Small tables with named rows and columns. After each table, cells are looked up by row and column.

dusavi
|  | ripine | tunut | gotam |
|---|---|---|---|
| mup | 8.3 | 8.9 | 4.9 |
| terud | 5.5 | 6.4 | 4.7 |
| gatiru | 6.8 | 6.2 | 3.5 |
| ner | 9.4 | 9.7 | 2.0 |
| muve | 8.0 | 8.0 | 5.2 |
| ref | 4.7 | 9.9 | 5.5 |
| muz | 8.8 | 9.2 | 4.7 |
| kof | 2.3 | 9.4 | 5.1 |
| riteka | 8.4 | 9.6 | 3.9 |
| bedude | 7.5 | 3.2 | 2.2 |
| sek | 7.0 | 9.1 | 3.7 |

gatiru, tunut -> 6.2
muz, ripine -> 8.8
bedude, gotam -> 2.2
sek, ripine -> 7.0
muve, tunut -> 8.0
gatiru, gotam -> 3.5
kof, ripine -> 2.3
bedude, ripine -> 7.5
bedude, tunut -> 3.2
ner, ripine -> 9.4
riteka, tunut -> 9.6
Row with the largest tunut: ref

Table forer
|  | gof | zeruf |
|---|---|---|
| zosozub | 221 | 8698 |
| bupa | 4029 | 8730 |
| gub | 1710 | 7478 |
| guma | 1634 | 5632 |
| kile | 4507 | 7527 |
| vokura | 7471 | 4397 |

zeruf of zosozub is 8698
gof of zosozub is 221
zeruf of gub is 7478
zeruf of guma is 5632
gof of gub is 1710
gof of bupa is 4029
zeruf of kile is 7527
gof of vokura is 7471
gof of guma is 1634

zifesig =
|  | vit | dev | sazumu | med | lilisug | nem | numiro | fegi | tedu | vitumo |
|---|---|---|---|---|---|---|---|---|---|---|
| buko | 93206 | 47424 | 56229 | 26961 | 93460 | 87287 | 81421 | 67935 | 86365 | 22703 |
| nosonav | 81572 | 44802 | 80444 | 43853 | 95037 | 56318 | 60326 | 72683 | 72524 | 24101 |
| val | 68151 | 63882 | 69420 | 46275 | 50622 | 64129 | 69994 | 76911 | 64060 | 57064 |
| vul | 53912 | 44888 | 65413 | 41790 | 71574 | 61563 | 66591 | 63005 | 62516 | 25109 |
| rar | 43126 | 51854 | 48358 | 76837 | 69100 | 34578 | 76595 | 43723 | 41166 | 43803 |
| lakupef | 78529 | 57148 | 27219 | 52470 | 65789 | 69221 | 41227 | 71187 | 43211 | 70480 |
| bem | 52026 | 55036 | 81815 | 46341 | 65155 | 34261 | 34409 | 83614 | 59916 | 73934 |
| kaduzo | 57022 | 47278 | 55736 | 50978 | 73154 | 53014 | 82866 | 33190 | 28257 | 49357 |
| zisom | 55219 | 54284 | 34150 | 61829 | 80288 | 62910 | 83255 | 79090 | 53614 | 72144 |
| leb | 63448 | 67600 | 30857 | 76845 | 57473 | 45399 | 39912 | 47532 | 36304 | 73621 |
| dab | 64962 | 84950 | 65520 | 64294 | 59408 | 60259 | 42939 | 77140 | 65900 | 65219 |
| fonosav | 40422 | 84065 | 85473 | 72209 | 51096 | 78641 | 41265 | 59069 | 51092 | 75471 |

dev of fonosav is 84065
vit of buko is 93206
vitumo of kaduzo is 49357
nem of zisom is 62910
lilisug of buko is 93460
med of fonosav is 72209
fegi of kaduzo is 33190
fegi of nosonav is 72683

Table far
fields: gemup, boreno, fev
dat: [7.29, 3.26, 4.89]
digedil: [2.61, 3.03, 5.17]
divela: [4.47, 4.09, 4.16]
zot: [2.12, 7.09, 6.16]
tozugu: [5.68, 4.69, 6.01]
lakugi: [-8.91, 6.46, 0.54]

tozugu, fev => 6.01
lakugi, fev => 0.54
dat, boreno => 3.26
divela, boreno => 4.09
zot, boreno => 7.09
dat, gemup => 7.29
zot, fev => 6.16

dudari.tsv
	bova	rop	zini	zogoneg	tekebun	tudore
dom	67	46	81	20	156	209
tev	108	47	138	33	187	14
nop	108	163	173	173	12	77
zas	39	124	136	107	54	144
rulovub	135	198	204	37	147	70
suv	146	79	183	66	52	182
los	5	109	80	208	150	103
buk	13	147	149	186	128	7
deripos	74	120	146	163	63	139
fiz	152	200	213	73	124	64
zofil	98	140	166	27	15	36

nop, tudore => 77
fiz, rop => 200
deripos, rop => 120
tev, zogoneg => 33
rulovub, tekebun => 147
suv, rop => 79
nop, rop => 163
buk, bova => 13
zofil, bova => 98

Table makulof
,mil,satabo,lageta,lag,dapami,sapas,piv
zevizen,83,40,41,33,43,41,37
tirerat,75,41,49,38,40,40,39
vabod,65,40,48,40,38,40,39
gam,21,39,38,40,41,40,41

piv of gam: 41
lageta of gam: 38
satabo of vabod: 40
piv of vabod: 39
sapas of tirerat: 40
sapas of vabod: 40
mil of zevizen: 83
satabo of tirerat: 41
piv of tirerat: 39
mil of vabod: 65
dapami of tirerat: 40
lag of gam: 40
sapas of gam: 40
satabo of zevizen: 40
satabo of gam: 39
sapas of zevizen: 41

Table rinekug
,kes,kot,sito,zegip,susatot,sapa,sil
tib,-23,36,-30,7,-40,-3,7
rotonon,-1,-47,22,18,27,4,-91
zod,20,31,45,43,9,4,-7
bisitat,-10,-3,20,25,39,39,20
tekelog,46,8,5,8,62,-13,21

tekelog, sil: 21
bisitat, zegip: 25
tib, sito: -30
rotonon, sil: -91
zod, sapa: 4
zod, susatot: 9
bisitat, sil: 20
tekelog, sapa: -13
rotonon, kes: -1
tekelog, kot: 8
tib, sapa: -3
zod, sito: 45

Table nufipep
|  | nere | vov | zimuvez | nuloni | bibobol | sop | mapata | sebi |
|---|---|---|---|---|---|---|---|---|
| sel | 155 | 144 | 148 | 222 | 180 | 157 | 56 | 108 |
| tokog | 143 | 152 | 123 | 109 | 97 | 134 | 247 | 188 |
| bubak | 138 | 134 | 185 | 121 | 192 | 156 | 48 | 100 |
| gar | 142 | 135 | 180 | 144 | 192 | 157 | 44 | 101 |
| vaf | 161 | 157 | 94 | 244 | 116 | 142 | 192 | 167 |
| keta | 158 | 143 | 134 | 241 | 170 | 152 | 75 | 118 |
| kiza | 137 | 150 | 133 | 85 | 131 | 132 | 239 | 183 |
| zoseke | 132 | 145 | 155 | 52 | 117 | 135 | 218 | 173 |
| nol | 127 | 139 | 177 | 26 | 142 | 140 | 170 | 154 |

tokog, sebi: 188
kiza, nere: 137
sel, nere: 155
kiza, sebi: 183
zoseke, sop: 135
kiza, mapata: 239

